Each row was made from one path, in order. Every step used is in the known rows, and no mark comes twice. Write each row's path.
Known rows:
sadise > vovof > gufid > gama > pafepe > pava > togu > semafif: [ 229  187 -392  120  220 -166 -101  -28   37  279  104  246 -240  -19
 -237 -170    7  -92 -420  256 -167   25 -303   17 -101   18  115  244
 -336  200   23 -110  -86    6  131  132   45   66   31 -117   15  481
   -5 -144 -164  212  -42  246   73  191 -503 -270  304  457]
pava > safan > gama > pafepe > vovof > sadise > sisula > lipu: [-401 -124 -275  -20   25 -165 -152  -37  -65 -158 -124  109  131   -5
   13  324   17   -1 -169  -38 -233 -292 -211  324  -84  -63  -13   70
 -449  264  254  182   40 -109 -243 -139    4    7 -341  298  275  527
  168   30 -533  -66 -307   70   29  240  713 -197  -20  229]
piriz > lipu > sisula > vovof: [  89 -359  -76 -134  214  -78  170   23 -210 -262  232  -69 -169  -81
  193  508  340 -136  535  200  -89  167  -14  294 -101 -153 -228  164
 -146  308  398  -23 -268  -35  -21 -235    4 -132  -67  158 -127  -59
  307   49 -117  -14 -306   46 -125  327  -32  335 -292  183]
vovof > gufid > pafepe > pava > togu > semafif > piriz: [ 326  133 -143   46  215  -39   99   23  204  191  120  226 -327  -71
  -15 -239  -23 -237 -422  147  -49  191 -234  -87 -121   46  107  164
 -231  104   34 -264  -71  111  155   74   92  -43   63 -175 -215  255
   82   -7 -131  247  -42  226   64  167 -674 -159  233  387]
togu > piriz > semafif > miba > safan > gama > pava: [  63  -23  -50  132   79  154    2   17  322  107   96 -144 -142 -138
  166 -188 -292  -28 -382  -43   91  106 -353 -208 -311   18  -99 -274
  103  -49  -78 -625   40  180 -349  484 -186  -70  460   58 -478   35
 -253  201   -4 -221  -42    4 -122 -223 -165  -55  -37 -114]
piriz > lipu > semafif > safan > gama: [ -61 -299 -158  -76    0  130 -188  -57  294  -88    4 -127  149 -144
  228  270 -150  -40   87   74  -58  129 -105  115 -164   32 -122 -177
 -191  -86  210 -423 -111  367 -295  125 -222  -83  173  235 -360   37
 -146  137  140 -201 -116 -142 -215  -68   65  233 -441  -81]
pafepe > pava > togu > miba > semafif > safan: [  17  -77 -139  165   -2  137  179  120  136  227  165  110 -174   44
   18  -72 -290 -168 -280  150   79  127 -174 -179 -179  -33   16 -273
    1  152  -20 -531   60  124 -106  275    0  -27  224  -73 -330   67
  -90  186   85  102   47   36  238 -250 -786  126   43   47]
miba > togu > semafif > safan > gama: [ -15 -229  -58  125   -4   64   50  184  321  210  113 -133  -45  -37
   94   59 -319  -69 -286   29   -7   55 -164 -164 -315  -30  -63 -383
   41  -24   -6 -658  102  294 -269  227 -140  -92  410   85 -516  153
 -172  321   52 -195   24  -89   52 -211 -228  144 -244 -289]
pafepe > vovof > sadise > lipu > sisula > piriz > semafif > safan > gama > pava: [-287 -300 -391  -65  -13  -10 -148  -57   -9 -130  -72   14  148  -93
  102  201 -209   31  203  -33    2  -80 -318  251   30   47   24   91
 -275   77  221 -103  -12  187 -299  259 -131  -83  -37  236  113   67
  -42  -32 -346 -264 -141  -99 -112  106  640 -214 -226  192]
sisula > vovof > sadise > lipu > semafif > safan > gama > pafepe: [-189 -310 -475    7   -8  -10 -300   28   16 -131 -141  -78  170   -5
   43  303 -212   43   32  134 -214 -173 -289  272  -31   18  -40   44
 -221   59  128 -114  -89  230 -383  172 -172  -98   -5  261  130   86
  -31   -6 -208 -140 -195 -169 -130  100  579 -185 -209  185]
gama > pafepe > pava > togu: [  20  117 -258   38  -57   69  -71 -182  185   63  -74  376   90   44
  -96 -139  -49   31 -368  143 -239    1 -137   12 -106   40  -70   39
 -408  235  124    5  -83   47 -132   50   36   93  -58   -6  -67  370
   25 -104  -24  111 -155   49  117   70 -478 -154  129  578]
pava > togu > semafif > miba > safan > gama: [  65 -145  -87  174   32  134   53  239  335  127   89  -30  -84  -34
  103  -38 -261    7 -391   15    3   20 -158 -194 -351    1  -57 -347
  160    4  -97 -616  106  187 -259  199  -90 -122  361  126 -420  167
 -218  321   79  -82   25    5   49 -283 -428   88 -152 -120]
miba > semafif > piriz > lipu: [  32 -258  182  -47  152   41  213  -48  180  -19  189  -67 -375 -188
  366  179   84 -281 -114  121   93  334 -125  -20 -176  -77 -189 -193
  -78  -43  220 -457 -141  173  -26   89 -105  -77   82   89 -590  -62
  133  145  -35   10 -110  120  -46  114 -293  398 -100 -143]
vovof > sadise > lipu > sisula > piriz > togu: [-414 -676 -174 -262   37 -130   48  -29 -156 -256   41  228  -67   26
  290  365   12  -12  336 -153  -41  134 -190  287  109 -156  -45  215
 -177   30  537 -142 -313  186   41  -98   20 -310 -159  353  -51   35
  233   29 -174 -216 -127   10  -83  293  460  365 -234  206]
miba > togu > piriz > semafif: [ -62 -271  132  -17  160  -86  405  -59  143   98   93   94 -364  -32
  186 -161 -127 -159 -350 -106   64  316 -252 -137 -173 -167 -123 -302
   24  -61  202 -576 -109  153   -1  159   -7 -100  361   15 -615  -11
    6  167  -28 -150   57  133   -5  -87 -287  410  -20 -251]
semafif > miba > togu > piriz > lipu: [  78 -201  160  -52  231   25  316  -37  155  122  284 -166 -388 -173
  342   -2    0 -342 -285   -3  161  355 -113  -87 -283 -131 -163 -248
   35  -14  118 -573 -125  169  -40   24    8 -159  165    9 -661 -151
  129  257  -42  -97  -95  252  -16    4 -298  383   43 -294]
semafif > piriz > miba > safan > gama > pava > gufid > pafepe > vovof > sadise: [  28  253 -150  104  101  -71 -299  155  321  234   13   76  -81 -157
  -20 -181 -223  -72 -472 -189  -28  -28 -394  -12  -93   36   68   20
 -525 -140 -111 -439  -72   74 -279  401  -74   41   75  200    8  249
  -79   51 -334   -1 -241 -100  -83   -3  502 -557  187  -34]
sisula > lipu > semafif > safan > gama > pafepe > pava > gufid > vovof: [ -18  212 -399   16  -33   84 -478   14  248  159  -89    6  226 -193
 -123  -31 -214  -89 -275  -49 -206  -66 -278  192 -169  142  145  230
 -709  -21  138  -91 -199  258 -236  342 -185  133 -183  197  185  170
 -138  -70 -290 -146 -282  -66  -96  114  389 -366   11  189]
sisula > vovof > pafepe > pava: [ 105  -39 -228  -68   20 -164  -69    0   -4   43  152   94 -102  131
  -83  196  199 -116  192  224 -231   16 -259  141  -96  -34  -16  129
 -316  229  251  -15 -125    3   -6   33   68    0  -20  -31   32  402
  204 -167 -106   96 -106 -128    2  252 -187 -151   50  543]
piriz > miba > togu > semafif > safan > gama > pafepe > vovof > gufid: [ 151    3 -198  131  203 -187  -31  280  322  354  202 -318 -302 -118
 -192 -266 -358 -225 -486 -122   68  131 -378 -139 -236  150   88 -165
 -249 -154  -33 -524  -94  232 -139  435  -30  -37  251   15 -308  224
  -22  207  -58  -67  -15   -1  -23  -58  175 -393  -16 -250]
safan > semafif > piriz > lipu > vovof > sadise > sisula: [-171 -471   69  -91  222   -9  195  -55 -171 -333  180  -22 -179  117
  343  437  229 -117  362  288   23   91 -191  236  -50 -149 -213   39
  -66  145  244 -143   37 -115   -3 -257   44 -153 -113  196 -115   50
  276   46 -295   87 -170  -41  -40  230  216   77  -56    1]
sadise > lipu > vovof > gufid > pafepe: [  40 -125 -293  -35  180 -174  -21 -105  -45  -69  144  132 -160   28
  -77  260  227  -99   60  275 -237  -14 -156  276 -154    0 -119  321
 -263  140  245  -39 -255   74  143  -76   49 -118  -80   78  107  389
  201  -85  -28  104 -220   45  -14  433   58 -163  -76  378]
safan > semafif > miba > togu: [ -68 -186  144   78   12   84  250   82  267   47  270 -263 -180   88
  231  -25  -70 -175 -354  -26  146  193 -285 -200 -324   80 -125 -362
  -87  -80  119 -605   76  208 -102  192  -28 -189  188  119 -578  140
   10  212   27 -143  146  -48   69 -176 -323   91   73 -199]
lipu > sisula > sadise > vovof: [-173 -427 -257 -149  213  -72   -8  -39 -282 -344  209   44  -77  119
  137  603  295  -50  462  269 -177    3 -154  344  -16 -205 -208  126
 -167  263  287   26 -100  -56  -70 -211  109 -136 -135  156   59   89
  236   24 -162  -63 -187  -40   -5  361  123  198  -97  310]
semafif > miba > togu > piriz > lipu > sisula > sadise > vovof > gufid: [ 174 -349 -161 -129  486 -126  127   59 -269  -83  430 -427 -477  -87
  148  331  280 -376  288  226  132  261 -213  134 -141 -104 -132  226
  127  174  155 -209 -112   24  100  -80  171 -245  -38  -46 -201 -250
  315  122 -268  -37 -117  306 -109  376  158  154  151  -59]
sadise > vovof > pafepe > pava > togu > piriz > semafif > miba: [ 114  -94 -133  -38  197  -74  198   61   41  121  193  145 -421   86
   41 -248  -36 -188 -224  135   46  227 -461  -85  -85  -75   -9  -35
   43  -74   30 -325  -46   86   78  184  186  -95  231  -88 -294   91
  -13  -39 -115   75  145  185  -76  -13 -454   -7  295  146]
lipu > sisula > sadise > vovof > gufid > pafepe > pava > togu > piriz > semafif: [ 277  -76 -348  -48  365 -171  136  -54 -245  -82  146  188 -360  -28
  -20 -123  128 -128  111  185  -82  193 -306   89   85  -47  -22  443
 -101  247  182   61 -169 -109  169   -8  189  -57    5 -126    5  -69
  169 -152 -327  132 -122  288  -90  317 -164  -39  273  446]
gufid > vovof > pafepe > pava > gama: [  10  253 -141  -15   90  -86 -173  -78  201  276  186  269  -38   -6
 -181    6   31 -179 -252   88 -200   -4 -275  133 -191   23  163   48
 -700   27  213 -208 -201  138   34  123  -24  141  -79   29  112  666
   21 -208 -161   74 -153   98  -48  149  -15 -280  173  373]
pafepe > pava > vovof > gufid: [   3   14 -182  -71   61 -178 -123 -227  185  264  154  274 -116  106
 -242   86   99 -154  -99  140 -219   75 -244  174 -262  -28   54  -19
 -570   16  210 -218  -96  178  -25   27  102  119 -111  -39   -2  630
   31  -53  -51   32 -137  -65   73  175   21 -115   15  270]
semafif > miba > togu > piriz > lipu > sisula > sadise: [ 110 -310    0  -98  314   64  267   21 -156 -196  358 -342 -289 -150
  342  318  129 -332  209   26  113  282  -75   73 -132 -113 -151   79
   44  242  219 -244 -174   40  -61 -127   35 -284  -89  -13 -381 -415
  324  247 -272 -127 -214  235  -44  219   15  403   67  -27]
gufid > vovof > sadise > lipu > sisula: [-347 -427 -264 -113  202 -116   82 -223 -212 -191   67  196  -78  126
  120  412   67  -75  321   57 -160  -41 -136  430  -63 -232  -11  191
 -423  222  339  -74  -26   -7   29 -308   93 -128 -301  183  219  256
  225   13 -371  -46 -272   14  123  373  476   88 -133  304]
semafif > miba > safan > gama > pava: [ -19   12 -139  123  -40  202 -199   -6  352   73   90 -180   81  -75
   90   58 -180   32 -272   36  -18  -43 -247 -104 -355   66 -126 -235
  -65   35  -53 -503   87  207 -406  385 -191  -64  278  125 -299  255
 -200  175   67 -208 -107 -129  -41 -144 -112 -178 -107   73]
pafepe > pava > vovof > sadise: [-235 -108 -121  -77  -76 -155  -89 -235  106  203   -1  460   19  209
 -107  181   -9  -59  -57    9 -252  -11 -261  233 -117 -241   12 -120
 -659   39  187 -261   45   78 -168  -75   93  105 -174   56   63  557
   51    2 -223   47 -180 -187  168   95  261   -1   72  246]
piriz > lipu > sisula > vovof > pafepe > pava > togu > semafif: [ 352 -142 -212    2  288 -109  188   92 -183    4  199    7 -276  -16
  -23  128  196 -180  295  246  -67  177 -129   71  -80  -31   49  276
 -107  412  250   33  -48 -131  147 -178  107  -66  -13 -106 -111    5
  204  -31 -293  195 -103  216  -42  280 -469  186   75  427]
lipu > sisula > piriz > togu > miba: [-115 -466  -25 -163  170  -54  144  114   27  -68  286   86 -221  -48
  236  122  -42  -82   50 -230   77  263 -182   34  -44 -107    2   16
  -98   73  434 -404 -336  132  124   62   23 -333   90  194 -328   -1
  159  182   81 -154  -61   82  -93  114 -185  387 -247   -1]
vovof > pafepe > pava > semafif: [  52   65 -182   14   -9 -105   13  -80  135  145  107  336  -19  149
  -40  -59  -55  -83 -145  152 -172   48 -156   72 -154   69  -30   73
 -327  161  171  -72   24   77   39  -87   97   68   -9  -20 -146  643
   51 -125  -43  229  -57  -45  188  144 -557  -84  161  572]
semafif > miba > togu > piriz > lipu > sisula > sadise > vovof > pafepe: [ 180 -305 -166 -105  463 -132  118   83 -249 -112  462 -425 -428  -30
  218  300  292 -365  310  209   90  196 -254  128  -99  -69  -76  178
  110  151  164 -223  -70   -2   94 -123  198 -287  -58  -47 -233 -231
  310   91 -348  -55 -100  234 -131  382  172  149  219  -33]
gufid > vovof > sadise > lipu > sisula > piriz > miba > semafif: [-353 -593 -239 -110  154 -176  205  -58 -168  -64  105   38 -328  -25
  256  247 -111 -117  190 -228  103  173 -314  215   35 -124   20  102
 -226  -14  428 -312 -143   90   61  135  -47 -241 -202  265  -31   -5
  202   79 -305 -130  -70   26   25  237  486  288 -103   49]
pafepe > vovof > gufid > gama > pava > togu > piriz: [ 231  326 -300   82  271 -167   40 -258  192  185    2  244 -203  -87
 -162 -267   18 -246 -554   92  -47   38 -161   98 -150   30  102   88
 -470  191   19 -261  -51   -7  -58 -101   78   95  -21 -119  -87  485
   30  -88 -203   99 -167  277  116  134 -399 -357  256  345]
togu > semafif > piriz > lipu > sisula: [ 109 -321  127 -116  361   56  261   -8  -13 -162  328  -51 -328 -181
  370  275  140 -258  198  111   64  336  -66  109 -150 -118  -83   53
  -89  158  281 -297 -185   89  104 -130   -1 -188   35   35 -414 -152
  176  204 -130    3 -205  201 -125  269 -284  451 -196  -21]
pava > semafif > safan > gama: [ -54 -127 -159   95 -123   76  -39   82  337   80   20  202  154   28
   98   61 -308   17 -215  122 -100  -29  -52   32 -247   35 -182 -252
  -87  -15   16 -413   47  277 -336  -11 -103   11  243  210 -349  449
 -175  162  136  -13 -111 -162  127 -155 -354   -2 -280   51]
semafif > miba > safan > gama: [ -66 -154  -43   75  -41  132  -87  151  360   49  154  -88    7  -41
  181  116 -176   21 -233    2  -53   -6 -169  -88 -353   -3 -147 -338
   42  -67  -14 -594  -16  258 -312  271 -129 -124  296  205 -356  243
 -159  263  161 -183  -81 -152  -18 -207 -108    7 -261 -122]
gama > pava > vovof > sadise > sisula: [-368 -211 -267  -53   93 -111  -72 -347  -52   32   21  250   34  198
  -53  325   43   15   37  126 -196 -139 -287  351 -142 -221   13 -114
 -473  114  194 -161  192   39 -210 -179   94   33 -239  108  150  546
   93    6 -394 -113 -223 -125  143  186  464  -55   45  164]
gufid > gama > pafepe > vovof > sadise > sisula > lipu > semafif: [-338 -100 -444 -142  147 -194 -190 -178 -135 -232 -107  -26  126  -60
   60  305   58  -88  -42 -135 -211 -114 -288  523  105  -34  159  289
 -684  139  381  137 -171  105  -20  -72  -47 -107 -511  208  353  305
  226 -134 -485 -157 -270  -21   -8  333  669 -151   53  346]
gufid > pafepe > pava > semafif > miba: [ 104  202 -132   52  -58   29   64   56  209  185  199  258  -85    5
   83 -185 -189 -111 -416   35  -92   93 -217  -17 -206   77  -81   60
 -318   17   32 -210  -72  197  -12  120   56  -24    4  -12 -239  459
   35    4   19  187  -86   18  170   -9 -660 -158  267  450]
pafepe > vovof > sadise > sisula: [-409 -290 -190 -120  123 -213   61 -126  -88  -95   31  236  -47  187
   47  337   45  -27   69   76 -191 -113 -209  369  -41 -256  -12 -135
 -442  131  234  -79  111  -30  -80 -247  168   12 -214  156  156  495
  253    9 -322  -23 -179 -135  190  179  372  -97  -58  164]

Write each row's path:
[-251 -440 -251 -267  165  -54  -14 -140  -55 -158   76 -119  -97 -119
  317  329   25 -188  212 -124   89  183 -262  396   17 -111   52  107
 -375 -130  421 -278 -135  276   51  -30  -16 -252 -345  225    4  -31
  256   34 -229 -128 -100   40 -140  213  457  191 -119   49]	gufid > vovof > sadise > sisula > piriz > lipu > semafif > miba
[-155  -93 -250 -191  149 -214 -138  -80  -46    8  101  272  -28 -216
  186  255  216  -85   50   44 -109   31 -137  419   50  -68   52  204
 -556   36  381   32 -261   80   60 -100   33    5 -384  312  186  206
  295 -122 -412  -19 -333   88  -66  407  546  -57  -77   78]	pava > gufid > pafepe > vovof > sadise > sisula > piriz > lipu
[ 153  196 -234  213   57   62  111   61  205  294  155  149 -277 -153
   70 -399 -418 -218 -586    9   88  192 -299 -199  -73   81   50  -53
 -127  -36  -88 -567 -253  189 -159  457 -108  -19  180  -65 -363   49
 -121   93   -4   59  -91  142   95 -225 -566 -107  265   59]	gufid > gama > pafepe > pava > togu > piriz > miba > semafif > safan
[ -31  -21   25   72  -26  -33   55   14  -10 -211  130   98    7  145
   54  225  239 -164   47  215  -66  -20 -223   25 -196  181  -81  144
 -322  291  327  -22  -54 -195   -4  -27  -18  -27  -70  155  -57  482
   45  -44 -134  198  -19   49  -89  134 -228  -35  110  424]	sisula > lipu > vovof > pafepe > pava > safan > semafif
[ 219 -102  136    0  181   34  349  112  -48   91  255  -42 -326 -110
  186    4  -28 -309 -143  113  106  279  -46 -103 -285  -25 -284   56
  100  161   38 -283 -107   13   35   13   69  -82  170 -102 -521 -116
  123  164  -31  149  -97  248   19  -15 -582  235  265   10]	pafepe > pava > semafif > miba > togu > piriz > lipu > vovof
[ 103   12 -229   81   54  113    5   24  303  179   49  201 -114  -71
   81 -387 -418  -57 -482  -45   -4  154 -278 -188 -115   44  -53 -123
  -79   -6  -82 -384 -176  121 -317  295  -47  -26  258   36 -347   62
 -156  118   26  -17 -135   54  -36 -195 -336 -159   69  132]	semafif > safan > gama > pafepe > pava > togu > piriz > miba
[ 159 -264  187  -19  373   91  380   -8   10 -113  456 -344 -355 -128
  464   31   72 -301   29   30  234  361 -135  -84 -278   42 -120  -67
   24  134  208 -454  -42   53   30  -44   34 -230  111   41 -602 -280
  114  246 -166 -117 -102  231 -115   66 -229  339   21 -258]	safan > semafif > miba > togu > piriz > lipu > sisula
[-282 -271 -420    0  -18   62 -335 -110  157  -82 -140    3  228   -2
   84  203 -304   68 -124   76 -206 -139 -281  223  -61   36   -4  -34
 -295  -14  116 -212  -40  308 -357  197 -178  -87    4  251   44  179
 -121   28 -138 -169 -171 -160  -98   71  536 -145 -216  150]	vovof > sadise > lipu > semafif > safan > gama > pafepe
[ 177  -45  254  134  227  115  309   13   32  -65  256 -245 -309 -141
  235   60   79 -332 -260  163  252  218 -155 -211 -375  107 -265  -87
   32  153   80 -486  -25 -101 -117  119  -64 -111  258   22 -600  -79
   -4  240  -53   75  -18  341 -208  -86 -396  192  226 -188]	gama > pava > safan > semafif > miba > togu > piriz > lipu > vovof
[  66  -70 -214    1  216   -6 -266 -109  348  151   80 -199 -143 -121
  -80  -32 -151 -154 -226 -109   58  158 -397    3 -277  190   89  -75
 -296 -240   67 -581 -101  344 -234  417 -116  -78  115   79 -217  235
 -230  107  -30 -198  -59  -70 -262  -52  345 -158  -44  -82]	lipu > semafif > piriz > miba > safan > gama > pava > vovof > gufid
[  81   25 -353   39  128 -127 -237  -15 -101  -40   83  106  -30 -119
  -87  270  110   24   53  225 -288 -207 -158   90 -228  186  -23  432
 -277  390  235  209 -153  -49  -53   90  -39   -1  -29   91  203  502
   17 -139 -279   49 -216  220 -254  248  199 -192    5  569]	sadise > lipu > sisula > vovof > gufid > pafepe > pava > safan > gama
[  26   46 -451   25  134  -32  -56 -225 -147 -147  -48   36   54   -8
 -198  262  300  -70   45  252 -121 -103 -113  302  -74   23  -60  469
 -223  411  217  175 -104  -60   13 -212  -19 -103 -290   43  244  392
  182 -169 -296   15 -237  199   73  359 -121 -225  121  574]	sadise > sisula > lipu > vovof > gufid > gama > pava > togu
[ -70 -121 -136   89   13 -193 -114  281  258  196  -16   49 -110   16
  -68 -131 -428  -89 -354 -160  -88   -8 -365   24  -46 -103   50 -180
 -449 -153   14 -486   -4  137 -291  189  -21   15  169  161 -200  264
    7  202 -195  -11 -134 -155   48  -58  399 -304  -42 -142]	piriz > togu > semafif > safan > gama > pafepe > vovof > sadise
[ 122  103  -14  189  155  -74  -21  403  385  192  144    5 -239 -163
   60 -429 -455 -132 -770 -221   30   36 -235 -197 -239  192   -8 -224
 -208 -132 -112 -502 -132  114 -187  324    4    0  233  130 -446  250
  -80  211  -48   31 -143   44   45 -235 -155 -391  113 -156]	pava > semafif > piriz > togu > miba > safan > gama > pafepe > vovof
[  77  191 -378   95   68 -125 -105  -89  -60  108   79  318  -44  -10
 -178  -10  -46  -74 -263  273 -242  -81 -154  183 -145  176  -64  464
 -350  258   99  177 -257   44   99   54  -25   61 -155  -15  141  611
   74 -247 -139  258 -212  147  131  266 -300 -367  292  701]	sadise > lipu > vovof > gufid > gama > pafepe > pava > semafif
[ 111   27 -159   32  220  -46  -87   41  290  105   49 -281  -74 -299
  131 -181 -293 -231 -471 -101    1   96 -172   -2 -206  185    6 -198
 -368  -87   40 -411 -100  260 -276  281  -74   39  119   47 -403  -85
  -67  153 -130 -197 -180   70 -160  -93  251 -170  -29 -275]	miba > togu > piriz > lipu > semafif > safan > gama > pafepe > vovof
[-294 -178 -289 -102  167  -56 -125 -179 -210  -14   65  310  -12   74
  -17  331   48  -45  226  112 -227  -73 -196  355  -89 -161   96  341
 -561  267  266   92  -70  -21   39 -112   74   24 -306  152  379  253
  117 -116 -505  -17 -276   52   64  359  477  -48   73  392]	pafepe > pava > gufid > vovof > sadise > lipu > sisula
[ 178  129 -162   -3  113  -72   23  140   45   41  169   68 -262 -144
   -2 -125  -46 -273 -266  -64   31  223 -301   64  -14  137  -92  500
 -233   41  114  -39 -495   76  106  210  -76 -164 -151   42  -75  244
  179  -84 -131  215 -216  154  -26  238 -232 -291  299  443]	sisula > lipu > vovof > gufid > gama > pafepe > pava > semafif > piriz > miba
[ 287   19   -5  115  180  137   -2   33  269  194  140 -128 -315 -268
  180 -221 -145 -149 -481   67   58  210 -209 -285 -198  128  -70  -57
  -58  148    1 -269  -32   39  -95  339 -133   -9  140  -54 -513 -114
  -13   62 -181   84 -116  260  -91  -11 -405   16  157   37]	safan > gama > pafepe > pava > togu > miba > semafif > piriz > lipu
[ 266 -156  -23   66  356  191   98  -54   81  -40  210 -297 -269 -253
  231   50    1 -131  -52   63  152  211 -119 -157 -213   91  -86   73
   40  317  109 -259   84  -11  -73  104  -97 -153  136  -29 -460 -237
   -5  144 -256  -48 -150  296 -171  111 -315  219  -11    3]	safan > gama > pava > togu > miba > semafif > piriz > lipu > sisula
